Below are the code and all the weights of a small trained network. Each question names an input and a class and asks about switching units off, where a switched-off unit gives its printed mean instead of its output.

import numpy as np


def w(rows, s, z=0):
    codes = np.array(rows[::2]) - 128.0
    scale = np.full(codes.shape[1], s)
    scale[-1] = z or s
    return codes * scale


def f(y):
    return y / 2 * (1 + np.tanh(0.7978845608 * (y + 0.044715 * y**3)))


def log_softmax(a):
    a = a - a.max(-1, keepdims=True)
    return a - np.log(np.exp(a).sum(-1, keepdims=True))


def net(x, mask):
    res = np.array(x, float).reshape(1, 5) / 4 @ E
    y = f(res @ A[0][:, :-1].T + A[0][:, -1])
    res = res + np.where(mask, y, B[0][:, -1]) @ B[0][:, :-1]
    return log_softmax(res[-1] @ U[:, :-1].T + U[:, -1])


A, B = {}, {}
E = w([
[59,44,60,120,102,97,178,181,149],'x0',
[138,121,122,111,126,131,121,126,126],'x1',
[194,148,129,154,79,61,122,203,59],'x2',
[106,98,148,162,6,164,139,53,69],'x3',
[129,136,116,124,126,122,129,119,126],'x4',
],0.012)
A[0] = w([
[117,107,170,129,140,115,126,132,120,105],'n1',
[177,186,206,106,122,146,83,125,114,89],'n2',
[84,104,129,110,197,165,152,41,170,77],'n3',
[100,101,147,161,5,183,106,53,97,141],'n4',
[181,206,166,104,149,160,119,113,144,89],'n5',
[154,153,108,107,233,103,61,185,206,151],'n6',
[112,82,148,153,63,154,126,64,68,127],'n7',
[142,182,147,146,138,142,73,83,113,82],'n8',
[117,173,112,95,221,74,128,188,175,125],'n9',
[96,131,137,116,160,174,78,79,156,55],'n10',
[102,110,120,123,175,167,124,84,169,101],'n11',
[207,162,156,162,81,2,109,223,34,3],'n12',
[72,117,168,108,141,187,113,75,209,77],'n13',
[79,19,30,116,85,79,201,190,173,66],'n14',
[186,193,182,133,151,167,105,76,128,131],'n15',
[197,203,209,150,147,148,92,90,121,99],'n16',
[120,106,144,112,142,94,114,109,111,117],'n17',
[112,136,131,120,122,151,146,82,176,63],'n18',
],0.0095,0.0035)
B[0] = w([
[121,123,111,139,91,107,149,128,116,126],'n1',
[71,83,134,170,143,101,113,83,176,177],'n2',
[208,152,91,177,48,220,50,108,87,202],'n3',
[113,200,235,50,165,99,226,197,86,225],'n4',
[56,87,122,141,120,121,147,99,149,178],'n5',
[141,194,205,31,148,76,236,201,60,248],'n6',
[161,169,222,67,198,83,204,189,101,196],'n7',
[85,108,87,139,165,82,132,100,155,164],'n8',
[130,172,202,85,137,95,192,160,76,232],'n9',
[138,125,107,156,64,165,109,104,128,171],'n10',
[207,145,87,163,77,187,105,124,99,178],'n11',
[217,160,66,198,28,254,14,146,98,235],'n12',
[194,154,92,153,83,204,56,107,88,198],'n13',
[23,27,68,154,188,62,70,77,227,243],'n14',
[40,44,91,150,174,67,119,104,185,193],'n15',
[85,53,112,142,187,77,110,87,200,199],'n16',
[142,120,130,135,134,135,143,104,127,127],'n17',
[179,134,97,157,87,136,137,149,113,154],'n18',
],0.008,0.015)
U = w([
[136,176,197,53,158,87,241,166,72,250],'0',
[32,6,65,151,168,77,110,76,235,120],'1',
[241,145,57,181,60,207,49,120,84,11],'2',
],0.012,0.0011)

Each question gives the input, the list of numbers given to net, and the class t.
The units are the neurons (one row each of A and B). Each row of codes is followed by its name. A weight is (code - 128) times the scale printed after its matrix; where a second scale follows, it is the last column's (A, B and U).
mask holds one flag per neuron, in row order. A switched-off neuron (its flag False) gives its mean, the last column of its row in B, instead of its output. The means were averaged over made-up inputs and are rounded, as every weight is.
A unit's drop is (log p(t) with every unit on - log p(t) with that unit switched off) / (log p(t) with every unit on - log p(t) with every unit switched off).
The circuit of an input: a set's keep is (log p(t) with only the set's units on - log p(t) with every unit switched off) / (log p(t) with every unit on - log p(t) with every unit switched off). Starting from the 12 units with the biggest drops (on a tie, the unit counted first), units are removed one at a time, each time the one whose removal leaves the highest keep (on an exact tie, the one counted first), for as long as the keep stays at least 0.8.
circuit, biggest first: the units of the circuit, biggest drop first
most important unit: the unit with the biggest drop
k most important neurons: the k neurons with the biggest drops, biggest first
drop when u is switched off: that unit's drop, to one decimal
input [8,-3,4,-7,-5], class 1: most important unit -> n14
input [7,6,8,-6,-4], class 2: 4 most important neurons -> (n12 n15 n16 n4)
input [-6,1,-4,8,-4], class 0: 2 most important neurons -> (n4 n7)
input [3,6,3,-1,-6], class 1: 4 most important neurons -> (n3 n13 n14 n11)
input [6,7,-6,-7,-1], class 0: 3 most important neurons -> (n6 n9 n12)
input [-8,7,8,7,-7], class 1: 2 most important neurons -> (n16 n15)
input [1,-8,7,-6,6], class 2: 2 most important neurons -> (n12 n4)
input [6,1,2,-5,-3], class 1: 3 most important neurons -> (n14 n4 n7)
input [-4,-8,6,6,0], class 0: 4 most important neurons -> (n4 n7 n3 n13)
input [-6,4,-2,6,5], class 0: 3 most important neurons -> (n4 n7 n14)
input [-8,-3,5,-6,-8], class 1: 2 most important neurons -> (n16 n15)
input [-3,5,-7,5,0], class 2: 2 most important neurons -> (n3 n13)
input [-1,7,7,7,8], class 0: 3 most important neurons -> (n4 n7 n3)
input [8,2,5,-4,-7], class 1: circuit, biggest first -> (n14)
input [5,-6,7,5,6], class 2: 2 most important neurons -> (n12 n6)
input [-1,5,6,-3,-8], class 2: drop when n12 is switched off -> 1.6
input [5,-8,-5,7,5], class 0: drop when n4 is switched off -> 1.3
input [-4,7,-6,2,-7], class 2: drop when n15 is switched off -> 0.0
input [1,-3,-4,7,-4], class 0: drop when n4 is switched off -> 0.2
input [-4,1,7,-4,-8], class 2: circuit, biggest first -> (n12)
